Here is a tiny trained network, its code and every weight. The questions are about switching its units off for an input and a class, where a switched-off unit gives its printed mean instead of its output.

import numpy as np


def w(rows, s, z=0):
    codes = np.array(rows[::2]) - 128.0
    scale = np.full(codes.shape[1], s)
    scale[-1] = z or s
    return codes * scale


def f(y):
    return np.maximum(y, 0)


def log_softmax(a):
    a = a - a.max(-1, keepdims=True)
    return a - np.log(np.exp(a).sum(-1, keepdims=True))


def net(x, mask):
    res = np.array(x, float).reshape(1, 4) / 4 @ E
    y = f(res @ A[0][:, :-1].T + A[0][:, -1])
    res = res + np.where(mask, y, B[0][:, -1]) @ B[0][:, :-1]
    return log_softmax(res[-1] @ U[:, :-1].T + U[:, -1])


A, B = {}, {}
E = w([
[97,17,119,184,212,206],'x0',
[221,21,206,3,95,152],'x1',
[153,110,134,156,127,97],'x2',
[236,183,37,96,231,140],'x3',
],0.0056)
A[0] = w([
[141,200,117,79,80,61,187],'N1',
[87,194,75,211,131,101,8],'N2',
[74,191,71,210,151,89,54],'N3',
[199,167,36,83,194,141,27],'N4',
[254,45,192,27,70,124,84],'N5',
[221,137,99,51,201,159,62],'N6',
[88,191,85,223,138,52,113],'N7',
[120,25,114,194,183,151,224],'N8',
[137,224,150,67,45,65,224],'N9',
[77,68,131,155,190,162,252],'N10',
[174,205,157,72,43,29,180],'N11',
[51,109,178,133,67,82,26],'N12',
[203,162,74,109,199,123,14],'N13',
[222,148,54,125,190,129,56],'N14',
[147,203,124,129,63,37,178],'N15',
[70,75,187,145,59,114,44],'N16',
[101,138,102,191,152,112,136],'N17',
[75,199,86,186,160,102,49],'N18',
[41,90,195,135,63,144,44],'N19',
],0.0058,0.0015)
B[0] = w([
[160,73,102,202,181,192,204],'N1',
[81,22,203,52,195,105,200],'N2',
[98,29,199,48,203,109,213],'N3',
[45,87,47,175,69,52,213],'N4',
[59,3,211,45,241,102,253],'N5',
[42,46,103,147,92,59,215],'N6',
[91,56,203,60,213,113,219],'N7',
[188,108,101,198,193,205,212],'N8',
[159,66,96,205,189,215,226],'N9',
[188,144,101,200,167,189,201],'N10',
[157,56,101,196,207,184,226],'N11',
[61,58,26,190,60,81,173],'N12',
[50,61,61,178,46,56,197],'N13',
[53,65,59,192,57,62,210],'N14',
[193,87,108,208,180,218,205],'N15',
[61,64,72,188,80,64,179],'N16',
[136,95,169,93,184,141,180],'N17',
[96,26,203,71,198,95,202],'N18',
[50,77,57,197,53,57,182],'N19',
],0.0051,0.0056)
U = w([
[102,94,223,39,174,82,73],'0',
[80,119,55,170,59,25,75],'1',
[136,136,132,128,134,153,242],'2',
[183,124,106,182,159,237,72],'3',
[175,189,164,100,108,126,180],'4',
[204,248,175,30,2,87,2],'5',
[194,247,167,37,48,83,8],'6',
],0.01,0.0076)

Each question gives the input, the list of numbers given to net, and the class t.
The units are the neurons (one row each of A and B). Each row of codes is followed by its name. A weight is (code - 128) times the scale printed after its matrix; where a second scale follows, it is the last column's (A, B and U).
mask holds one flag per neuron, in row order. A switched-off neuron (its flag False) gives its mean, the last column of its row in B, instead of its output. The means were averaged over made-up inputs and are rounded, as every weight is.
A unit's drop is (log p(t) with every unit on - log p(t) with that unit switched off) / (log p(t) with every unit on - log p(t) with every unit switched off).
The circuit of an input: a set's keep is (log p(t) with only the set's units on - log p(t) with every unit switched off) / (log p(t) with every unit on - log p(t) with every unit switched off). Starting from the 12 units with the biggest drops (on a tie, the unit counted first), units are removed one at a time, each time the one whose removal leaves the highest keep (on an exact tie, the one counted first), for as long as the keep stays at least 0.8.
circuit, biggest first: the units of the circuit, biggest drop first
unit that matters most: the unit with the biggest drop
top k neurons: the k neurons with the biggest drops, biggest first
drop when u is switched off: that unit's drop, to one decimal
input [7,2,8,-8], class 1: unit that matters most	N19
input [2,-1,-2,-7], class 1: circuit, biggest first	N19, N12
input [6,7,-5,-8], class 1: circuit, biggest first	N19, N16
input [-8,1,-6,5], class 3: circuit, biggest first	N9, N11
input [-8,7,-4,5], class 3: circuit, biggest first	N9, N11
input [-6,4,-5,0], class 3: circuit, biggest first	N9, N11, N1
input [7,-3,-6,7], class 1: top 3 neurons	N4, N14, N13
input [-8,4,-5,7], class 3: top 4 neurons	N9, N11, N1, N15
input [7,5,-4,-3], class 3: top 2 neurons	N8, N10
input [-7,-5,-2,0], class 3: top 2 neurons	N15, N9
input [-2,-5,-6,8], class 1: drop when N4 is switched off	0.3
input [-7,1,5,3], class 3: drop when N1 is switched off	0.1
input [-4,-8,-7,8], class 0: drop when N7 is switched off	0.4
input [1,-8,-5,-6], class 0: drop when N3 is switched off	0.1
input [-6,-5,2,-1], class 3: unit that matters most	N15
